Below is a small trained network, with its code and all its weights. Each question gives an input and a class and asks what happens when units are switched off, that is, made to give their printed mean instead of their output.

import numpy as np


def w(rows, s, z=0):
    codes = np.array(rows[::2]) - 128.0
    scale = np.full(codes.shape[1], s)
    scale[-1] = z or s
    return codes * scale


def norm(h):
    return h / np.sqrt((h * h).mean(-1, keepdims=True) + 1e-5)


def f(y):
    return np.maximum(y, 0)


def log_softmax(a):
    a = a - a.max(-1, keepdims=True)
    return a - np.log(np.exp(a).sum(-1, keepdims=True))


def net(x, mask):
    res = np.array(x, float).reshape(1, 7) / 4 @ E
    u = 0
    for l in range(2):
        y = f(norm(res) @ A[l][:, :-1].T + A[l][:, -1])
        res = res + np.where(mask[u : u + 4], y, B[l][:, -1]) @ B[l][:, :-1]
        u += 4
    return log_softmax(norm(res)[-1] @ U[:, :-1].T + U[:, -1])


A, B = {}, {}
E = w([
[110,122,80,159,63,96,198,212,112,140],'x0',
[140,91,153,133,28,99,85,80,111,82],'x1',
[131,142,118,146,136,120,136,114,133,125],'x2',
[164,118,130,131,122,148,135,129,101,124],'x3',
[133,1,71,151,169,108,118,132,151,107],'x4',
[84,100,142,187,127,166,121,110,106,162],'x5',
[136,147,98,133,144,51,63,148,73,160],'x6',
],0.0053)
A[0] = w([
[137,199,192,128,94,168,127,143,105,146,144],'L0N0',
[142,144,86,114,147,53,66,129,43,186,35],'L0N1',
[214,170,82,54,116,91,134,136,181,119,18],'L0N2',
[84,106,180,255,121,177,109,103,91,245,4],'L0N3',
],0.0069,0.0038)
B[0] = w([
[116,115,59,181,153,96,100,153,227,127,253],'L0N0',
[109,121,173,151,109,246,215,99,229,93,247],'L0N1',
[45,120,64,62,78,156,66,98,75,112,195],'L0N2',
[126,127,87,2,90,123,88,118,93,77,209],'L0N3',
],0.0091,0.004)
A[1] = w([
[110,122,142,134,36,134,189,178,124,180,7],'L1N0',
[197,152,254,96,211,152,13,34,164,152,17],'L1N1',
[115,199,75,121,249,185,121,201,112,182,96],'L1N2',
[147,150,202,175,40,49,82,109,157,71,20],'L1N3',
],0.0059,0.0018)
B[1] = w([
[174,182,111,90,217,72,157,63,124,254,201],'L1N0',
[132,151,63,138,103,57,216,188,109,200,250],'L1N1',
[156,83,211,157,88,123,71,92,59,78,253],'L1N2',
[126,111,223,162,217,183,114,148,67,86,206],'L1N3',
],0.0086,0.0038)
U = w([
[87,134,51,2,88,143,84,82,95,77,108],'0',
[153,156,67,158,134,32,180,131,89,214,104],'1',
[124,120,145,148,135,217,187,78,213,117,112],'2',
[136,110,94,193,137,115,75,132,165,105,255],'3',
[130,113,239,166,159,129,95,122,30,64,77],'4',
],0.0092,0.0051)

Each question gives the input, the list of numbers given to net, and the class t.
The units are the neurons (one row each of A and B). Each row of codes is followed by its name. A weight is (code - 128) times the scale printed after its matrix; where a second scale follows, it is the last column's (A, B and U).
mask holds one flag per neuron, layer by layer. A switched-off neuron (its flag False) gives its mean, the last column of its row in B, instead of its output. The means were averaged over made-up inputs and are rounded, as every weight is.
A unit's drop is (log p(t) with every unit on - log p(t) with that unit switched off) / (log p(t) with every unit on - log p(t) with every unit switched off).
The circuit of an input: a set's keep is (log p(t) with only the set's units on - log p(t) with every unit switched off) / (log p(t) with every unit on - log p(t) with every unit switched off). Starting from all 8 units, units are removed one at a time, each time the one whose removal leaves the highest keep (on an exact tie, the one counted first), for as long as the keep stays at least 0.8.
circuit, biggest first: the units of the circuit, biggest drop first
most important unit: the unit with the biggest drop
k most important neurons: the k neurons with the biggest drops, biggest first
top k neurons in layer l: the k neurons of layer l with the biggest drops, biggest first
input [6,-8,5,3,-2,2,6], class 4: 2 most important neurons	(L1N2; L1N1)
input [0,-7,-2,-4,4,0,3], class 4: circuit, biggest first	(L1N2)
input [7,6,1,2,8,8,0], class 0: circuit, biggest first	(L0N3; L0N0)
input [1,-6,-8,-4,-6,0,-1], class 3: 2 most important neurons	(L0N0; L1N3)
input [-4,6,-1,0,-8,3,5], class 3: 4 most important neurons	(L0N0; L1N2; L1N1; L0N1)
input [-8,7,6,6,-6,6,-3], class 1: 2 most important neurons	(L1N1; L0N1)
input [-7,7,-7,-5,-8,6,-4], class 3: 3 most important neurons	(L0N0; L0N1; L1N2)
input [3,7,2,-6,-8,-2,-6], class 3: 3 most important neurons	(L0N0; L0N1; L1N2)
input [-7,3,-1,3,6,-5,0], class 1: 2 most important neurons	(L1N1; L0N3)
input [7,-1,-3,-7,6,-8,3], class 0: 2 most important neurons	(L0N2; L1N1)
input [8,6,-5,-6,4,-5,2], class 1: circuit, biggest first	(L1N0; L0N3)
input [0,-7,-4,2,6,-7,-4], class 0: 2 most important neurons	(L0N2; L1N3)
input [-7,-7,6,-7,0,-7,-4], class 0: circuit, biggest first	(L0N2; L0N1)
input [-5,7,6,-7,1,0,2], class 4: most important unit	L1N3
input [-5,3,-5,-7,-8,-6,-4], class 3: circuit, biggest first	(L0N0; L0N1)
input [4,-1,2,1,-7,1,-3], class 3: 3 most important neurons	(L0N0; L0N1; L1N1)
input [-5,-8,1,0,0,3,-6], class 4: circuit, biggest first	(L1N2; L0N1)
input [-5,-8,4,8,-1,4,-5], class 4: 2 most important neurons	(L1N2; L0N1)
input [4,-8,-5,4,2,-4,6], class 4: 2 most important neurons	(L1N2; L0N0)
input [6,5,0,-6,-2,-3,-2], class 1: circuit, biggest first	(L1N0)
input [7,6,-5,-1,1,4,-1], class 1: 2 most important neurons	(L1N0; L1N2)
input [-7,7,-1,-6,-1,3,-5], class 1: circuit, biggest first	(L1N1; L0N1)
input [-8,-7,0,-3,-1,-8,-3], class 0: top 2 neurons in layer 1	(L1N2; L1N0)
input [-5,-6,6,1,-2,8,-7], class 0: top 2 neurons in layer 0	(L0N3; L0N1)
input [-6,4,-7,-8,7,8,-1], class 0: top 3 neurons in layer 0	(L0N3; L0N0; L0N1)
input [-1,1,2,-6,-6,6,7], class 2: top 3 neurons in layer 0	(L0N1; L0N2; L0N0)
